Here is a tiny trained network, its code and every weight. The questions are about switching its units off for an input and a class, where a switched-off unit gives its printed mean instead of its output.

import numpy as np


def w(rows, s, z=0):
    codes = np.array(rows[::2]) - 128.0
    scale = np.full(codes.shape[1], s)
    scale[-1] = z or s
    return codes * scale


def norm(h):
    return h / np.sqrt((h * h).mean(-1, keepdims=True) + 1e-5)


def f(y):
    return np.maximum(y, 0)


def log_softmax(a):
    a = a - a.max(-1, keepdims=True)
    return a - np.log(np.exp(a).sum(-1, keepdims=True))


def net(x, mask):
    res = np.array(x, float).reshape(1, 5) / 4 @ E
    u = 0
    for l in range(3):
        y = f(norm(res) @ A[l][:, :-1].T + A[l][:, -1])
        res = res + np.where(mask[u : u + 4], y, B[l][:, -1]) @ B[l][:, :-1]
        u += 4
    return log_softmax(norm(res)[-1] @ U[:, :-1].T + U[:, -1])


A, B = {}, {}
E = w([
[114,97,134,141,12,114,63,118,212,145,104],'x0',
[79,170,151,51,155,166,115,166,162,129,144],'x1',
[139,59,161,166,142,110,96,84,93,128,154],'x2',
[147,166,151,203,105,11,108,103,102,85,254],'x3',
[180,107,146,130,166,112,117,85,127,121,182],'x4',
],0.014)
A[0] = w([
[149,253,126,119,212,122,199,145,75,114,166,4],'0.n1',
[128,88,138,53,233,159,115,107,138,138,118,171],'0.n2',
[151,160,132,130,242,123,157,123,78,118,191,90],'0.n3',
[182,62,140,145,196,130,140,91,102,133,162,111],'0.n4',
],0.026,0.0032)
B[0] = w([
[74,153,17,138,126,47,215,153,207,83,102,251],'0.n1',
[167,93,167,92,102,224,114,219,105,77,157,213],'0.n2',
[98,97,161,133,248,84,129,64,94,161,195,243],'0.n3',
[181,94,124,183,102,166,76,109,109,122,112,204],'0.n4',
],0.015,0.029)
A[1] = w([
[140,201,151,59,80,179,157,150,122,140,91,54],'1.n1',
[65,161,138,89,178,135,170,159,58,144,94,7],'1.n2',
[65,146,123,1,180,183,131,141,183,156,71,85],'1.n3',
[89,161,156,121,49,100,52,141,149,125,199,154],'1.n4',
],0.034,0.0022)
B[1] = w([
[179,221,143,128,182,107,36,85,114,183,53,217],'1.n1',
[82,42,58,163,68,148,163,122,185,126,136,187],'1.n2',
[78,113,244,88,119,173,175,255,84,244,89,253],'1.n3',
[104,177,147,156,63,155,111,136,200,57,164,242],'1.n4',
],0.016,0.018)
A[2] = w([
[91,182,193,40,152,111,91,153,82,126,156,82],'2.n1',
[91,87,123,122,144,71,83,82,134,166,179,82],'2.n2',
[79,91,114,71,183,117,103,59,123,154,170,31],'2.n3',
[144,166,77,5,129,49,203,82,126,132,122,2],'2.n4',
],0.027,0.0043)
B[2] = w([
[57,187,116,77,95,92,96,22,139,132,96,231],'2.n1',
[92,220,212,105,85,107,149,65,49,129,126,248],'2.n2',
[207,180,189,106,76,114,109,127,88,190,108,235],'2.n3',
[208,127,8,106,116,119,43,174,214,119,99,229],'2.n4',
],0.013,0.012)
U = w([
[109,162,215,71,128,199,87,202,132,234,45,200],'0',
[111,202,167,184,28,109,60,64,216,91,142,82],'1',
[97,163,18,132,184,20,202,121,181,113,143,249],'2',
[164,72,68,200,63,145,122,55,83,157,4,132],'3',
[211,46,150,79,179,239,72,143,91,73,158,57],'4',
[35,62,114,72,162,176,234,234,143,126,141,16],'5',
[170,137,182,174,208,53,128,14,42,139,209,78],'6',
],0.012,0.0017)

Each question gives the input, the list of numbers given to net, and the class t.
The units are the neurons (one row each of A and B). Each row of codes is followed by its name. A weight is (code - 128) times the scale printed after its matrix; where a second scale follows, it is the last column's (A, B and U).
mask holds one flag per neuron, layer by layer. A switched-off neuron (its flag False) gives its mean, the last column of its row in B, instead of its output. The means were averaged over made-up inputs and are rounded, as every weight is.
A unit's drop is (log p(t) with every unit on - log p(t) with that unit switched off) / (log p(t) with every unit on - log p(t) with every unit switched off).
The circuit of an input: a set's keep is (log p(t) with only the set's units on - log p(t) with every unit switched off) / (log p(t) with every unit on - log p(t) with every unit switched off). Starting from all 12 units, units are removed one at a time, each time the one whose removal leaves the highest keep (on an exact tie, the one counted first), for as long as the keep stays at least 0.8.
units of the circuit, in order: the units of the circuit, biggest drop first
top k neurons: the k neurons with the biggest drops, biggest first
k most important neurons of layer l: the k neurons of layer l with the biggest drops, biggest first
drop of u: that unit's drop, to one decimal
input [4,3,6,-4,4], class 4: units of the circuit, in order -> (1.n3 0.n1)
input [-5,4,2,-6,1], class 5: top 2 neurons -> (1.n2 0.n3)
input [-7,-2,4,-1,3], class 6: units of the circuit, in order -> (0.n3)
input [-7,-2,3,-8,0], class 4: top 2 neurons -> (0.n2 0.n4)
input [-1,-7,4,-5,-7], class 3: top 4 neurons -> (0.n2 0.n1 1.n3 0.n3)
input [8,-4,6,-3,-5], class 1: top 3 neurons -> (0.n1 0.n3 1.n3)
input [-5,-7,5,-2,-7], class 3: top 3 neurons -> (0.n3 0.n4 0.n2)
input [-1,-6,0,2,-3], class 3: top 3 neurons -> (0.n3 0.n2 0.n1)
input [-6,-2,4,-4,1], class 4: 2 most important neurons of layer 0 -> (0.n2 0.n4)
input [3,-7,2,-4,6], class 3: top 4 neurons -> (0.n3 0.n2 1.n3 1.n4)
input [-1,7,-6,2,0], class 5: top 2 neurons -> (1.n3 0.n4)
input [-8,-8,-6,-2,-6], class 2: top 2 neurons -> (0.n1 0.n2)
input [0,5,-8,2,6], class 2: top 2 neurons -> (0.n1 2.n4)
input [-5,1,4,-7,7], class 4: units of the circuit, in order -> (0.n2)
input [-1,-7,2,0,-7], class 3: units of the circuit, in order -> (1.n3 0.n3 1.n4)
input [-4,3,-5,0,3], class 2: top 3 neurons -> (0.n1 0.n3 2.n4)
input [-6,8,-3,-6,1], class 5: top 2 neurons -> (1.n2 0.n1)
input [-2,7,1,-2,7], class 5: 2 most important neurons of layer 0 -> (0.n2 0.n1)
input [-1,-6,2,-2,7], class 4: 2 most important neurons of layer 0 -> (0.n4 0.n1)
input [-2,-6,5,-2,0], class 3: units of the circuit, in order -> (0.n4)
input [-3,6,-1,5,-2], class 2: drop of 0.n1 -> 1.2
input [-5,-3,-7,1,-5], class 2: drop of 0.n1 -> 0.1
input [-5,5,2,-7,6], class 4: drop of 1.n1 -> -0.1
